Below are the code and all the weights of a small trained network. Each question names an input and a class and asks about switching units off, where a switched-off unit gives its printed mean instead of its output.

import numpy as np


def w(rows, s, z=0):
    codes = np.array(rows[::2]) - 128.0
    scale = np.full(codes.shape[1], s)
    scale[-1] = z or s
    return codes * scale


def f(y):
    return y / 2 * (1 + np.tanh(0.7978845608 * (y + 0.044715 * y**3)))


def log_softmax(a):
    a = a - a.max(-1, keepdims=True)
    return a - np.log(np.exp(a).sum(-1, keepdims=True))


def net(x, mask):
    res = np.array(x, float).reshape(1, 4) / 4 @ E
    y = f(res @ A[0][:, :-1].T + A[0][:, -1])
    res = res + np.where(mask, y, B[0][:, -1]) @ B[0][:, :-1]
    return log_softmax(res[-1] @ U[:, :-1].T + U[:, -1])


A, B = {}, {}
E = w([
[78,128,123,136,83,68,144],'x0',
[81,106,76,196,105,153,47],'x1',
[78,154,126,137,54,58,158],'x2',
[77,253,217,135,146,149,143],'x3',
],0.0074)
A[0] = w([
[215,64,95,112,144,154,132,181],'neuron 0',
[186,88,121,126,127,137,131,136],'neuron 1',
[239,63,87,94,177,139,116,181],'neuron 2',
[119,218,254,96,172,132,148,253],'neuron 3',
[117,193,192,65,121,73,222,188],'neuron 4',
[69,86,42,187,41,79,64,221],'neuron 5',
[206,55,80,100,151,162,123,192],'neuron 6',
[125,175,171,192,188,211,71,168],'neuron 7',
[199,51,83,104,156,159,124,185],'neuron 8',
[128,155,153,187,185,237,36,179],'neuron 9',
],0.0071,0.0037)
B[0] = w([
[212,83,184,98,173,53,68,197],'neuron 0',
[187,112,145,130,143,96,96,152],'neuron 1',
[228,99,166,97,175,86,88,214],'neuron 2',
[119,239,160,130,77,212,172,254],'neuron 3',
[152,201,220,196,73,102,220,220],'neuron 4',
[46,2,36,210,92,10,125,236],'neuron 5',
[208,47,162,82,225,56,40,209],'neuron 6',
[118,170,60,69,123,221,93,201],'neuron 7',
[202,59,163,97,214,47,46,206],'neuron 8',
[133,124,60,38,158,208,71,217],'neuron 9',
],0.0065,0.0071)
U = w([
[120,190,238,174,95,112,254,143],'0',
[190,83,164,90,192,73,66,33],'1',
[110,166,96,69,141,211,110,82],'2',
[31,70,33,213,99,67,129,254],'3',
],0.0086,0.00084)

Each question gives the input, the list of numbers given to net, and the class t.
The units are the neurons (one row each of A and B). Each row of codes is followed by its name. A weight is (code - 128) times the scale printed after its matrix; where a second scale follows, it is the last column's (A, B and U).
mask holds one flag per neuron, in row order. A switched-off neuron (its flag False) gives its mean, the last column of its row in B, instead of its output. The means were averaged over made-up inputs and are rounded, as every weight is.
A unit's drop is (log p(t) with every unit on - log p(t) with that unit switched off) / (log p(t) with every unit on - log p(t) with every unit switched off).
The circuit of an input: a set's keep is (log p(t) with only the set's units on - log p(t) with every unit switched off) / (log p(t) with every unit on - log p(t) with every unit switched off). Starting from all 10 units, units are removed one at a time, each time the one whose removal leaves the highest keep (on an exact tie, the one counted first), for as long as the keep stays at least 0.8.
units of the circuit, in order: the units of the circuit, biggest drop first
top k neurons: the k neurons with the biggest drops, biggest first
drop when u is switched off: that unit's drop, to one decimal
input [4,-7,7,-4], class 0: units of the circuit, in order -> [neuron 4]
input [-3,4,3,8], class 2: units of the circuit, in order -> [neuron 7; neuron 9]
input [0,-4,-6,5], class 0: top 4 neurons -> [neuron 4; neuron 3; neuron 6; neuron 8]
input [-7,0,0,1], class 2: top 3 neurons -> [neuron 5; neuron 7; neuron 9]
input [3,8,-4,5], class 2: units of the circuit, in order -> [neuron 9; neuron 7]
input [-6,-2,-5,7], class 2: top 2 neurons -> [neuron 9; neuron 7]
input [0,-6,3,-3], class 0: top 2 neurons -> [neuron 4; neuron 9]
input [6,3,-5,2], class 3: top 2 neurons -> [neuron 3; neuron 2]
input [-6,1,7,-4], class 3: top 3 neurons -> [neuron 5; neuron 9; neuron 2]
input [7,-3,0,-4], class 3: drop when neuron 6 is switched off -> 0.1
input [8,-4,2,-6], class 3: drop when neuron 4 is switched off -> 0.0
input [1,3,-4,1], class 2: drop when neuron 7 is switched off -> 0.1
input [8,-4,2,0], class 0: drop when neuron 4 is switched off -> 0.1
input [2,-8,-8,6], class 0: top neuron -> [neuron 4]
